Below is a small trained network, with its code and all its weights. Each question gives an input and a target symbol and asks what happens when units are switched off, that is, made to give their printed mean instead of their output.

import numpy as np


def w(rows, s, z=0):
    codes = np.array(rows[::2]) - 128.0
    scale = np.full(codes.shape[1], s)
    scale[-1] = z or s
    return codes * scale


def f(y):
    return np.maximum(y, 0)


def softmax(a):
    e = np.exp(a - a.max(-1, keepdims=True))
    return e / e.sum(-1, keepdims=True)


def log_softmax(a):
    a = a - a.max(-1, keepdims=True)
    return a - np.log(np.exp(a).sum(-1, keepdims=True))


def net(x, mask):
    ids = ['ΘΨβγζλστφ'.index(c) for c in x.split()]
    T = len(ids)
    res = E[ids] + P[:T]
    r = res
    for j in range(2):
        rows = slice(2 * j, 2 * j + 2)
        q, k, v = (r @ M[0][rows].T for M in (Q, K, V))
        z = softmax(np.where(np.tri(T) > 0, q @ k.T / 2**0.5, -1e9)) @ v
        o = O[0][rows]
        res = res + np.where(mask[j], z, o[:, -1]) @ o[:, :-1]
    y = f(res @ A[0][:, :-1].T + A[0][:, -1])
    res = res + np.where(mask[2:26], y, B[0][:, -1]) @ B[0][:, :-1]
    return log_softmax(res[-1] @ U[:, :-1].T + U[:, -1])


Q, K, V, O, A, B = {}, {}, {}, {}, {}, {}
E = w([
[165,93,175,155],'Θ',
[192,78,173,155],'Ψ',
[8,194,94,132],'β',
[58,212,136,104],'γ',
[72,117,141,177],'ζ',
[105,115,90,201],'λ',
[85,113,131,174],'σ',
[117,86,111,195],'τ',
[220,25,121,176],'φ',
],0.014)
P = w([
[155,201,182,150],'0',
[98,120,81,101],'1',
[134,172,111,243],'2',
[93,59,191,120],'3',
[137,78,42,91],'4',
[179,126,57,204],'5',
[80,37,254,101],'6',
[145,87,60,78],'7',
[235,122,28,209],'8',
],0.013)
Q[0] = w([
[184,193,150,147],'head 1',
[129,94,2,64],'head 1',
[165,208,114,161],'head 2',
[126,145,251,128],'head 2',
],0.013)
K[0] = w([
[45,127,116,57],'head 1',
[180,251,254,102],'head 1',
[78,195,21,75],'head 2',
[16,66,184,111],'head 2',
],0.0069)
V[0] = w([
[183,1,40,187],'head 1',
[61,147,27,142],'head 1',
[218,121,56,60],'head 2',
[72,100,23,206],'head 2',
],0.009)
O[0] = w([
[153,226,181,160,2],'head 1',
[39,122,2,241,119],'head 1',
[233,233,179,113,12],'head 2',
[16,196,255,192,162],'head 2',
],0.0074,0.0043)
A[0] = w([
[91,149,178,193,106],'neuron 1',
[145,177,155,192,110],'neuron 2',
[169,126,212,139,156],'neuron 3',
[174,208,47,94,236],'neuron 4',
[90,118,106,92,50],'neuron 5',
[62,243,84,88,109],'neuron 6',
[114,98,123,142,105],'neuron 7',
[139,105,169,80,188],'neuron 8',
[95,137,136,97,108],'neuron 9',
[169,133,174,234,142],'neuron 10',
[112,62,127,118,165],'neuron 11',
[179,185,134,168,185],'neuron 12',
[82,58,160,36,116],'neuron 13',
[133,107,161,3,36],'neuron 14',
[64,143,165,78,76],'neuron 15',
[58,112,140,119,136],'neuron 16',
[122,135,129,188,202],'neuron 17',
[197,61,131,185,177],'neuron 18',
[116,142,61,219,21],'neuron 19',
[64,58,224,85,128],'neuron 20',
[187,90,95,178,132],'neuron 21',
[84,176,179,125,8],'neuron 22',
[144,159,24,73,143],'neuron 23',
[162,134,119,15,2],'neuron 24',
],0.011,0.0068)
B[0] = w([
[154,127,90,110,205],'neuron 1',
[89,73,114,103,177],'neuron 2',
[103,114,152,154,190],'neuron 3',
[147,61,174,161,171],'neuron 4',
[113,182,107,125,166],'neuron 5',
[174,154,101,175,199],'neuron 6',
[111,157,124,168,173],'neuron 7',
[92,106,165,127,190],'neuron 8',
[90,127,115,137,156],'neuron 9',
[128,147,101,113,224],'neuron 10',
[115,161,110,92,246],'neuron 11',
[106,118,80,121,180],'neuron 12',
[153,113,74,83,254],'neuron 13',
[113,197,136,77,167],'neuron 14',
[97,79,118,140,171],'neuron 15',
[168,129,121,134,233],'neuron 16',
[166,186,128,123,225],'neuron 17',
[99,154,105,150,252],'neuron 18',
[116,109,185,81,199],'neuron 19',
[196,107,103,154,241],'neuron 20',
[99,151,154,121,205],'neuron 21',
[60,97,216,88,146],'neuron 22',
[129,100,246,168,190],'neuron 23',
[160,226,173,167,147],'neuron 24',
],0.011,0.0086)
U = w([
[176,163,128,49,88],'Θ',
[165,168,164,54,113],'Ψ',
[3,174,112,114,103],'β',
[78,40,112,16,150],'γ',
[178,71,97,149,65],'ζ',
[170,194,83,163,111],'λ',
[177,100,108,134,54],'σ',
[212,138,110,198,121],'τ',
[92,27,241,218,254],'φ',
],0.0075,0.0054)

Each question gives the input, a string of symbols that net reads in full, and the target symbol t.
The units are the heads (2 rows each of Q, K, V and O) and the neurons (one row each of A and B). Each row of codes is followed by its name. A weight is (code - 128) times the scale printed after its matrix; where a second scale follows, it is the last column's (O, A, B and U).
mask holds one flag per unit, heads first, then neurons. A switched-off unit (its flag False) gives its mean, the last column of its rows in O or B, instead of its output. The means were averaged over made-up inputs and are rounded, as every weight is.
A unit's drop is (log p(t) with every unit on - log p(t) with that unit switched off) / (log p(t) with every unit on - log p(t) with every unit switched off).
The circuit of an input: a set's keep is (log p(t) with only the set's units on - log p(t) with every unit switched off) / (log p(t) with every unit on - log p(t) with every unit switched off). Starting from the 12 units with the biggest drops (on a tie, the unit counted first), units are removed one at a time, each time the one whose removal leaves the highest keep (on an exact tie, the one counted first), for as long as the keep stays at least 0.8.
circuit, biggest first: the units of the circuit, biggest drop first
k most important neurons: the k neurons with the biggest drops, biggest first
which heads matter: for each layer, one digit per head in row order, 1 if its drop is at least 0.15 and else 0, layers parted by /
drop when u is switched off: that unit's drop, to one decimal
input γ λ γ Θ β ζ, target β: 2 most important neurons	[neuron 20; neuron 19]
input β Ψ φ ζ ζ λ, target β: circuit, biggest first	[neuron 20; head 2]
input Ψ Ψ σ γ γ γ γ γ, target Ψ: circuit, biggest first	[head 1; neuron 24]
input γ γ γ Ψ, target γ: circuit, biggest first	[head 2; neuron 13]
input λ γ ζ φ λ, target β: circuit, biggest first	[head 2; neuron 20]
input γ Θ γ ζ, target ζ: circuit, biggest first	[neuron 20; head 2; neuron 13]
input γ φ γ τ φ γ φ Θ γ, target φ: 2 most important neurons	[neuron 4; neuron 13]
input Ψ φ φ Ψ φ φ, target φ: 3 most important neurons	[neuron 3; neuron 13; neuron 11]
input Ψ φ Ψ ζ Θ, target Ψ: circuit, biggest first	[head 1; neuron 14]
input γ γ φ β λ γ γ ζ Ψ, target β: which heads matter	00
input Θ Ψ λ τ γ, target Θ: 2 most important neurons	[neuron 14; neuron 24]
input φ λ σ, target β: circuit, biggest first	[head 1; head 2; neuron 10]
input φ Θ Ψ τ σ, target φ: which heads matter	11
input Θ γ γ γ, target γ: 2 most important neurons	[neuron 13; neuron 6]
input φ φ γ φ φ, target φ: which heads matter	01
input γ γ γ γ γ φ, target β: which heads matter	00
input Ψ β τ τ σ Ψ σ Ψ, target Ψ: which heads matter	10
input β φ Ψ, target β: 2 most important neurons	[neuron 2; neuron 20]
input φ γ σ β ζ Ψ φ ζ, target φ: 2 most important neurons	[neuron 13; neuron 11]
input γ φ Θ γ σ Θ Ψ ζ φ, target λ: 3 most important neurons	[neuron 18; neuron 10; neuron 23]
input φ Ψ φ Θ Θ, target φ: 2 most important neurons	[neuron 3; neuron 13]
input φ ζ Θ, target β: 2 most important neurons	[neuron 20; neuron 2]
input φ γ γ Θ σ, target φ: most important neuron	[neuron 4]
input Ψ φ φ γ φ φ φ γ, target Ψ: drop when neuron 24 is switched off	0.3
input σ γ γ φ ζ Θ, target β: drop when neuron 20 is switched off	0.2
input φ Ψ φ φ γ φ γ γ τ, target β: drop when neuron 6 is switched off	0.1
